Below are the code and all the weights of a small trained network. Each question names an input and a class and asks about switching units off, where a switched-off unit gives its printed mean instead of its output.

import numpy as np


def w(rows, s, z=0):
    codes = np.array(rows[::2]) - 128.0
    scale = np.full(codes.shape[1], s)
    scale[-1] = z or s
    return codes * scale


def norm(h):
    return h / np.sqrt((h * h).mean(-1, keepdims=True) + 1e-5)


def f(y):
    return y / 2 * (1 + np.tanh(0.7978845608 * (y + 0.044715 * y**3)))


def log_softmax(a):
    a = a - a.max(-1, keepdims=True)
    return a - np.log(np.exp(a).sum(-1, keepdims=True))


def net(x, mask):
    res = np.array(x, float).reshape(1, 5) / 4 @ E
    u = 0
    for l in range(2):
        y = f(norm(res) @ A[l][:, :-1].T + A[l][:, -1])
        res = res + np.where(mask[u : u + 4], y, B[l][:, -1]) @ B[l][:, :-1]
        u += 4
    return log_softmax(norm(res)[-1] @ U[:, :-1].T + U[:, -1])


A, B = {}, {}
E = w([
[215,75,173,142],'x0',
[127,126,131,127],'x1',
[126,126,131,127],'x2',
[58,59,174,112],'x3',
[149,184,209,4],'x4',
],0.002)
A[0] = w([
[223,114,182,183,200],'0.n1',
[29,1,190,93,7],'0.n2',
[3,212,55,102,200],'0.n3',
[206,42,191,131,125],'0.n4',
],0.0055,0.0015)
B[0] = w([
[81,184,180,218,209],'0.n1',
[240,254,74,171,187],'0.n2',
[156,113,236,237,255],'0.n3',
[79,123,161,184,204],'0.n4',
],0.005,0.0028)
A[1] = w([
[133,83,106,253,255],'1.n1',
[134,143,211,11,76],'1.n2',
[102,135,160,198,221],'1.n3',
[193,239,111,116,159],'1.n4',
],0.0056,0.00085)
B[1] = w([
[101,99,103,55,255],'1.n1',
[54,2,61,95,170],'1.n2',
[172,168,164,74,221],'1.n3',
[186,148,59,133,182],'1.n4',
],0.0064,0.0048)
U = w([
[58,18,77,79,170],'0',
[223,207,64,116,109],'1',
[138,141,160,92,206],'2',
[107,119,255,197,128],'3',
[140,142,145,89,188],'4',
[118,105,130,164,1],'5',
],0.0082,0.0067)

Each question gives the input, the list of numbers given to net, and the class t.
The units are the neurons (one row each of A and B). Each row of codes is followed by its name. A weight is (code - 128) times the scale printed after its matrix; where a second scale follows, it is the last column's (A, B and U).
mask holds one flag per neuron, layer by layer. A switched-off neuron (its flag False) gives its mean, the last column of its row in B, instead of its output. The means were averaged over made-up inputs and are rounded, as every weight is.
A unit's drop is (log p(t) with every unit on - log p(t) with that unit switched off) / (log p(t) with every unit on - log p(t) with every unit switched off).
The circuit of an input: a set's keep is (log p(t) with only the set's units on - log p(t) with every unit switched off) / (log p(t) with every unit on - log p(t) with every unit switched off). Starting from all 8 units, units are removed one at a time, each time the one whose removal leaves the highest keep (on an exact tie, the one counted first), for as long as the keep stays at least 0.8.
units of the circuit, in order: the units of the circuit, biggest drop first
top k neurons: the k neurons with the biggest drops, biggest first
top k neurons in layer l: the k neurons of layer l with the biggest drops, biggest first
drop of u: that unit's drop, to one decimal
input [-8,6,3,6,-2], class 3: top 2 neurons -> [0.n3 1.n4]
input [-6,-1,8,4,8], class 0: units of the circuit, in order -> [1.n2]
input [-8,-2,-2,-5,8], class 0: units of the circuit, in order -> [1.n2 0.n2]
input [5,2,-3,8,5], class 1: units of the circuit, in order -> [0.n2 1.n4]
input [7,-6,1,7,-2], class 1: top 2 neurons -> [0.n2 0.n3]
input [8,-6,-2,0,6], class 3: units of the circuit, in order -> [0.n1 0.n4]
input [-3,1,5,7,-6], class 1: top 2 neurons -> [0.n2 1.n2]
input [2,6,-3,4,7], class 0: top 2 neurons -> [1.n2 0.n3]
input [-8,-4,-6,-1,-4], class 3: top 2 neurons in layer 0 -> [0.n3 0.n2]
input [-2,6,-3,-4,-7], class 0: top 3 neurons -> [0.n2 1.n1 1.n4]
input [-6,5,2,-1,6], class 0: top 3 neurons -> [0.n2 1.n2 0.n1]
input [-1,-6,0,-5,8], class 0: top 3 neurons -> [1.n2 0.n2 1.n3]
input [5,-1,4,-2,6], class 0: units of the circuit, in order -> [1.n2 0.n3]
input [5,5,-6,5,7], class 0: top 2 neurons -> [1.n2 0.n3]
input [8,2,-5,-4,1], class 3: units of the circuit, in order -> [0.n1]
input [-4,0,7,7,-5], class 1: top 2 neurons -> [0.n2 1.n2]
input [5,-1,7,7,7], class 0: top 2 neurons in layer 1 -> [1.n2 1.n3]
input [-8,2,1,0,6], class 3: top 2 neurons -> [0.n3 1.n1]
input [0,7,-2,7,3], class 1: drop of 0.n2 -> 1.2
input [-7,-5,4,1,2], class 3: drop of 0.n3 -> 1.4
input [-5,-4,4,3,0], class 3: drop of 0.n3 -> 1.8
input [5,-7,-2,1,7], class 0: top neuron in layer 0 -> [0.n3]
